Each row has a class, written after it.
[ 415  220  311 -278  288  -31 -114  679   81  163   97   -8  -23   95
 -186  -84 -138  123  -48  246   -9 -140  -86    6   95  -52  173  190
  -35  159  -31  442  118] -> j259
[ 197  284  113  -14  105   96 -329  301 -173  430  -54  -61  -85  -60
   63  -22    9   -9  206  -77  132   89  120  103  230 -168  215   24
  140  150 -145 -142  -88] -> j524
[ -84 -204 -319 -102  -93  444  -22  144 -109 -408 -365 -335  104 -188
  348   -8  160 -301  -84   45 -552    3  546  -35  -71  308    0    4
 -589  329 -244 -190 -501] -> j191
[-150 -378 -183   26 -514   60  -34 -616 -383 -215 -409   31  279  152
  261  198 -215 -308  219  -21 -542 -286   53  238 -276  197 -311 -301
 -488  352  -43 -421 -312] -> j546
[ -44  -42  114   64   80  -21   58   31   65  -56   25  206   10  -32
   22  -59   -4  -41  -58  -24  232  -58    1  -87   16 -106  -31    5
  143 -151  139   -7   48] -> j848
[  52  -54 -170   17 -162  -25   -8 -212  -32 -367  -73  240  204   59
  151 -300   49 -251  -75   -1  163 -226   39  -54 -282   24  194  -85
   30  -33   -8 -126 -200] -> j555
[ -23   93 -140  -70 -374  147  -61  429   70   72  -35  367  189  106
   30  -95   79  -19  -96   15   67 -237  109  105  -26  -76  231   90
   67  283  -25  178   27] -> j259
[ 727   62   -7 -703 -571  338 -247  163  520 -259 -626  -59  212 -293
  348  -58  124  -64  184  383   -1 -140  688  291 -252 -262  211  -98
  155  447 -360 -471 -169] -> j305
[-220   77 -137  195  330  -24   41  493 -163  748  131 -301 -325 -255
 -320  -83  -98  289  106 -297   15   19  347   81  348  235 -115  195
   19  219 -343 -136  165] -> j191
[ 611  181  549  -44  324  169 -163  105   40  170 -173  232 -162  -44
 -123 -165  166   81  140   25 -201  365   85  198  253 -133  223  353
  129  192 -103    0  266] -> j46
[ -98   29 -143  154  -80 -102  -93 -189   35 -138   61   51   33 -253
  157 -104  148 -173 -130 -129  126   71  234 -110 -222  130  143    9
  189  -24   56 -328  -65] -> j305
[ -64   84  134  254 -499 -754   -9 -494 -813  263   95  -28 -299  449
 -146  351 -640 -109  326  -95 -668 -408 -293  478 -124  -46  -79 -277
 -129  281 -493   28 -228] -> j191
[ 151  135   53 -330 -263  -56  164 -209  -82 -101 -207  418  126  209
 -216  238 -238  -34    7   24  272 -170  -60  -67 -234 -275   28  184
  195 -378  -74   30  300] -> j884
[-137 -254 -204   55  -33 -462  246  237  284  148 -350 -169 -318 -120
 -574 -342  -69  176   -6  -68 -320 -410  -70  215 -135  302 -173 -350
   21  377 -213  278  181] -> j555
[ 110  -35 -151  -46  -97   12   -4  -23   86 -275 -138    9  192  -84
  -27  -22  114  -55  -78   73  -12  -49  221   19 -126  -69  129   73
  -38  -20   62  -97  -72] -> j305
[ 729    4  169 -233   66  164 -150   -8 -103 -106 -573  -41  148  117
 -318 -142  111  128  196  238 -318    4  374  433  -20 -313  186  -27
 -200  335 -228 -156 -100] -> j9
[  55  368  237 -182 -533 -257   -1 -259  151  244 -142  388 -208 -234
  116   54  179  -90  142 -406 -158  261  509  228  205 -360  -18  299
  824 -113 -294 -420  346] -> j848
[ -56   40 -126  122   52  104  -80 -164  -17 -305   81   79  100 -107
   40  -81  181 -134 -283   20  158   -4  145 -122 -228  191  115 -169
   47  -35   50 -264 -182] -> j191
[ -22  -16  -59   98  -19  -49  -80 -198  -22 -176 -155   27  -22 -192
  170  -15  149  -51  -96  -20   47  -33  211  -12 -125  -55   80 -172
   31   29  103 -276 -166] -> j410
[-110  -15 -121    5   91  -48  -32 -135   41  -67  -41  179    3   34
  114 -313   36 -131 -116  -82  106 -148  -83  -63  -93   35  111  -57
  103   59   28 -153  -92] -> j884
[ -42  258  187  306 -373 -419  -15 -374 -336  111 -264  255 -118  149
 -202  -86 -155  138  129  -66 -232 -273  -43  416 -585 -360   93   63
 -173   73  -96  -46  130] -> j884
[ 263   53 -147 -706 -380  388  -30 -312  273 -448 -713   30  -65  -64
 -211   58  306   24  -62  264  -48 -127  398  147 -712 -438  137  240
  114 -125 -529 -353  197] -> j259
[   9   92   82  118  164 -103  -96 -103  -53  -27   -1  144   51  -83
   79 -127  168   26  -25  -48   49   46  123  -70  -76    8   64    0
   69   26  143 -180  -10] -> j410
[ -29   -9 -137 -349 -302  104  440   15  470 -493 -112  259  117  219
  750 -132 -432 -297 -368   32  341 -268  -34 -162 -204 -272 -159   92
 -296 -333  223   74  -81] -> j9
[-399 -170  -71  396  198 -288   81 -109 -329  128  200 -150 -260 -188
 -245 -267 -162  -62  111 -157 -131  -51  100  157   -6  463 -506  -12
 -455  349   91  -86  106] -> j410
[ -32  176  -91   66 -390 -207 -269 -489 -212   44 -416  224  -78 -209
 -116  228  127  127  160 -135   83  -51  202  243 -672  -17   93    6
  155   52  -85 -614  169] -> j546
[ -39  129   41  103  116 -275   21 -214  -63   16   -9   38  -95  -62
  -71 -188  -21  -31  -15  -34  107  -57  -40   36   32  -93  -59  -48
   21  -31   73  -39   76] -> j546
[-302  347 -222  -94  -77 -421   51  -49  228 -135  133   87 -506  -21
   61 -261 -285 -196 -593  -35  372 -490 -271  -26 -442   -7  -24 -356
  -45  124  218   31   79] -> j236
[-620 -106 -221  379 -316 -238   23 -172  102 -119  112  147  -75   -7
  -17 -709  -76 -105  131 -358  150 -421 -448  121 -809   65 -169  102
  188 -355 -483  -56   61] -> j236
[-363   85 -163  -59  275 -253  226  151    6  240 -211  -46 -429  -65
 -445 -329  -83  108  213  -72    4 -193 -188  115   74  -15 -491  210
 -185   47 -463  138  274] -> j191
[ 232   47  -62  -81  -71  -47   -2 -184   28 -242 -127  182  103  -68
   49  -16   29 -211  -95   24  135 -100  220   73   73 -140   15 -121
   19   88   67 -161 -170] -> j191
[ 332  705  421 -166   20  -80 -120  542  155  234   95  522 -406 -130
 -176  133  -58  135 -423   80  481  -86 -135  170   90 -574  174   80
  410  -25   53  142  357] -> j9
[-513  211 -176 -121  162 -213   66 -383    5  -74  -42 -411 -607 -512
 -336 -236   14 -238 -424 -157 -200 -212    6   -4 -177  119 -387   47
  -32 -202  -45 -330  310] -> j410
[ 450  205  -50   -8 -476 -121  154  267  346 -265 -214  236  172   37
 -401  261  -65  171 -109  222  144   62  121  421 -342 -236   -2 -234
 -157  228 -264  295   80] -> j524
[ -82  139 -266 -138 -644 -128   27 -174 -330 -282 -166  173 -234  348
  213  363 -251  -41  106   32 -272 -204  -78  264  -31   -1  -53 -286
 -265  258 -295  -63 -200] -> j305
[ 628   34  315  301  496   54 -382  361 -249 -164  255  374  230  253
  125   95  166  157  303   19   82  106 -300   38  221 -101  267  -17
  -92  190   98  207 -389] -> j524
[-183  215  -94  478 -196 -507  -61  175 -172  316   97  396 -159   74
 -330 -430  -17  283  166 -307  114 -368  -64  172 -564  221   88 -162
  110  350 -351   83  176] -> j259
[ 179  -88   70  158 -119  -84 -193  327  151   17  101    0   99  181
  160  -92   87  331  202  -28 -335  111 -122  298 -145  113  485  169
  393   46 -475  -42 -214] -> j848
[  24  -74  350  276  171 -435  317 -483 -391  240  355   83  135  367
 -562 -200  -41  147  321 -404 -483  363  206 -105  -51  186  -86  419
  496 -462 -577   44  421] -> j259
[  87 -196 -378 -591 -379  538 -235  274 -418 -292  178  324   -3  295
  410  622   79 -324  191  -44 -259 -405  197 -110  459 -119 -107 -115
 -353  766  -29  184 -475] -> j884
[-440   74 -218  -95 -210 -203 -207  347  312   20  122  111 -246  -57
  710 -302  -70 -364 -429 -102   41 -424  -35 -204 -246  324  243 -297
  133  432  365 -104 -314] -> j46
[-216  312 -171  252   37 -396 -161  -23   83  219 -127  277 -398 -280
 -264 -669   29 -103 -261 -429  331 -209  -65   87 -366  280  189 -282
  583   65 -324 -405  163] -> j236
[-532  -10 -141  508 -103 -283  -75 -164 -308   18  129  308 -191  200
 -241 -436  -64  -63  173 -286  -90 -345 -385  243 -663  223 -296    2
 -328  262 -148  -20   77] -> j524
[ -64   44 -205  136   72  -32  -58 -193 -116 -232   35   -6   16 -183
   53  -20  129 -110 -177  -70  173   42  175 -121 -127  142   60 -184
  -32    8    1 -238 -163] -> j546
[-140  225  -77  137   13  -20 -284  287 -103  115  222   73  -89  -14
  -21  -70  -14   58  -54 -100  278 -130 -257  -61 -404  212  134 -137
  -94  172   40  162   22] -> j546
[  21  -33 -110  -73  136  -30   20   16  -26  -99 -111 -109  -76  -80
  -40 -124   49 -127  -21   21  -45 -110  123   32  204 -204  -69  -31
  -86   70 -100   12 -148] -> j236
[  88  195  368  101  200 -267  146  309  274  195  163 -114 -200    1
 -369 -282  192  351 -135  191 -238  346  415  213  -86  -66  185  354
  261  133 -196  199  297] -> j191
[ 827  -52  460   48   -8 -142  275  174  521 -426  300  479  128  140
    3  221 -254  172 -188  213  736  262   65  214 -321 -710  256  142
  362 -322 -234  309  -21] -> j848
[ -26  112  -36   98  -47 -115   -2   -5   51  -52  141  125  -43 -123
  -39   22  -20  -39 -157  -65  280  -23   80   14  -97  -44    9  -97
  140  -44    5 -117    3] -> j848
[-341  295  139   60 -238 -573  -38 -441 -493  317 -405  -35 -422  319
   97   52 -310  -42  267    0 -512 -327 -541  238 -277 -337  -94 -182
 -231   45 -315   16  -92] -> j555
[  30  -18 -137  -65   40 -165   55  -76   27 -149  -39  -36  -36  -55
  -18  -78  -37  -79  -83  -20   72 -106   87  -36  110   26    4 -149
   10   13  105   -1  -98] -> j884
[  43   79  -11  -21   17  -57    9 -228  -66 -133    6   11  -11  -85
   74   29   46 -128 -137  -46   14   26  255 -148  -83  -48   81   23
   51  -67  103 -207    2] -> j305
[ 103  456   47 -207  -96  258  -16  370  350  -52   54 -107 -144 -283
  274 -197  193    2 -425    9 -131  310  547  -79  -11  157  328  256
  164   78 -129 -203  171] -> j305
[ 683 -253   17 -298 -251   51   46 -237  391 -378 -609  243  570   65
  278  592  -77   56 -205  353  -15  139  193  178 -241  -86  269 -182
   49   41  250 -435 -252] -> j555
[  63  -65  442  -80  699 -122  -72   12 -239  682  -99 -372 -610 -165
 -200  348  -78  307  380   82 -119   86  -91  -60  353 -262 -201  265
   43   29  -93  -15  230] -> j191
[  57   38   51   41  126 -138   73  -65  -41  -95  212   84    2  -42
   36   24   28  -42  -98    9  125   29  220 -136   90  -72    1   91
   48  -21  166    7   37] -> j236
[ 328 -522 -242  263   57 -107 -153 -107  627 -596 -709 -224  234 -298
 -278  155  485  501   -9  550 -271  128 -100  500 -886  139  148 -287
 -395  475  -24 -172 -269] -> j236
[  58   54  -51   28   21  -66  -13   -4   98 -271  -31  117   99 -179
   84    4   40 -146 -313   42  128  -40   90  -94 -156   18  164  -50
   21  -48  183  -61 -127] -> j884
[-151  -21  -84  170  -84  -59 -129 -187  -87  -50   29  209  135   61
   67 -199  255  -86   63 -175   15   18   24  -49 -149   18  109    8
  180  -23    0  -84  -77] -> j259
[  -6  127  -13   37  172  -78  -63  -78  -85   66  -26   86  -94 -208
  -56 -144   91 -166 -127 -161  135  -25   86  -33  106  -83   14   23
  153  -62   44 -198  -13] -> j555
[-144   68 -116  134   46 -133 -122 -156 -134  -69  -22   89  -60  -90
 -192   33  109  -73 -215  -46  105 -111  -32   12 -205  -76   71 -186
   -4   62  165  -75  -93] -> j884
[ -62  367  248   82 -226   12 -333 -247 -155 -131  372  291 -231  213
  206  -74  265   -2  -51   59  244  270   20   55 -218  -72  344  -89
  339   57  172 -115   37] -> j848
[-125 -417 -379  170  110 -238   43 -445  124 -485  404    2  264 -124
  -39  -26   60 -489 -650 -100 -231  -17  357  -17 -438  432   16  138
 -280  470  675 -296 -157] -> j305
[-668   89 -354   19   33 -417 -105  388 -158  451  239  106 -470  188
 -519   32 -438  118 -203 -384  459 -866 -899   66   13  -27 -240 -395
  231 -220  269  313  178] -> j410
[ 116  329  529  171  136 -420 -114 -425 -226  171  183  138 -269   53
  710 -127   35   94  163  -78 -393   78  202 -108  312   -3   76  -71
  323  115  108 -483  -77] -> j236
[-260   50  -59  210  100 -267   95 -184  -84  -76  223    9 -165  -15
   24 -293    0  -70 -199 -100  190  -86   15 -138 -116    6   90   13
  207 -267   80 -104   27] -> j9
[-229  312 -221  366  182 -356   53  303 -133  515  618  350 -216  345
 -622  -76 -130  643  -35 -548  182 -283 -329  301 -165   18 -230  176
  -14  109 -165  131  405] -> j259
[  20  391 -179 -186  -39 -612  323 -223  139 -435  157  -54 -610  158
  412 -138 -608 -286 -859  -11  -79 -360   11  106   28   81   53 -419
 -175  146  105 -182 -224] -> j236
[-283   55 -232  -10   31  130  -87  370 -197  153  -67 -325 -112  127
 -300  334  255  315   28  -86 -272  256  279   44 -105   -4  166  117
   -1  -68 -395   87 -146] -> j191
[ -85  446   -8  -87 -157   88 -146  298  -24  112 -165  130 -526 -380
  -42  418  215  235 -228 -124  135   23  326   -5 -204 -170   32 -138
  126  134 -193 -181  154] -> j410
[-436   41 -134 -199  -25  246  227  173  234 -186  135 -321 -153   82
  374   85  -86  -89 -571  135  -73  130   56 -393  286  551   37 -291
   32 -247  310   40  -36] -> j191
[ 130 -202  -30 -420  129  -80  214  467  770   73 -360  392  379  178
  614 -252   51  -15 -236   24 -106 -205  -69 -180  350 -343  551  611
  528 -101  332  153   26] -> j546
[  46  178  356  -13 -368 -693  444  -87 -326   95  407  567   -9  164
  -23  120 -626 -139  269 -242   -7 -516   -2  -83  302 -134 -624  161
  181 -259    3  221  383] -> j9
[  93    1 -120   64   96   37   11 -203  -10 -148 -107  -62  -57 -129
 -171  114   67   95  -95  -24  153   64   84   97  -61  -65 -106 -178
 -162   12    5 -141   -4] -> j546
[ -31   12   15  -23   59    1  -29  -22  -56  -35   48   94  -67   79
  -78   97  133   13   53  -17   69   12   74 -108  -13  -79   13   53
  102  -39   93   17   79] -> j524
[-484 -248 -747  142 -356  163 -143   74 -238 -358  452 -509  291 -194
  554  314  213 -473 -217 -199 -286  300  501 -302  308  647  387  -45
  201  -84 -173 -340 -728] -> j524
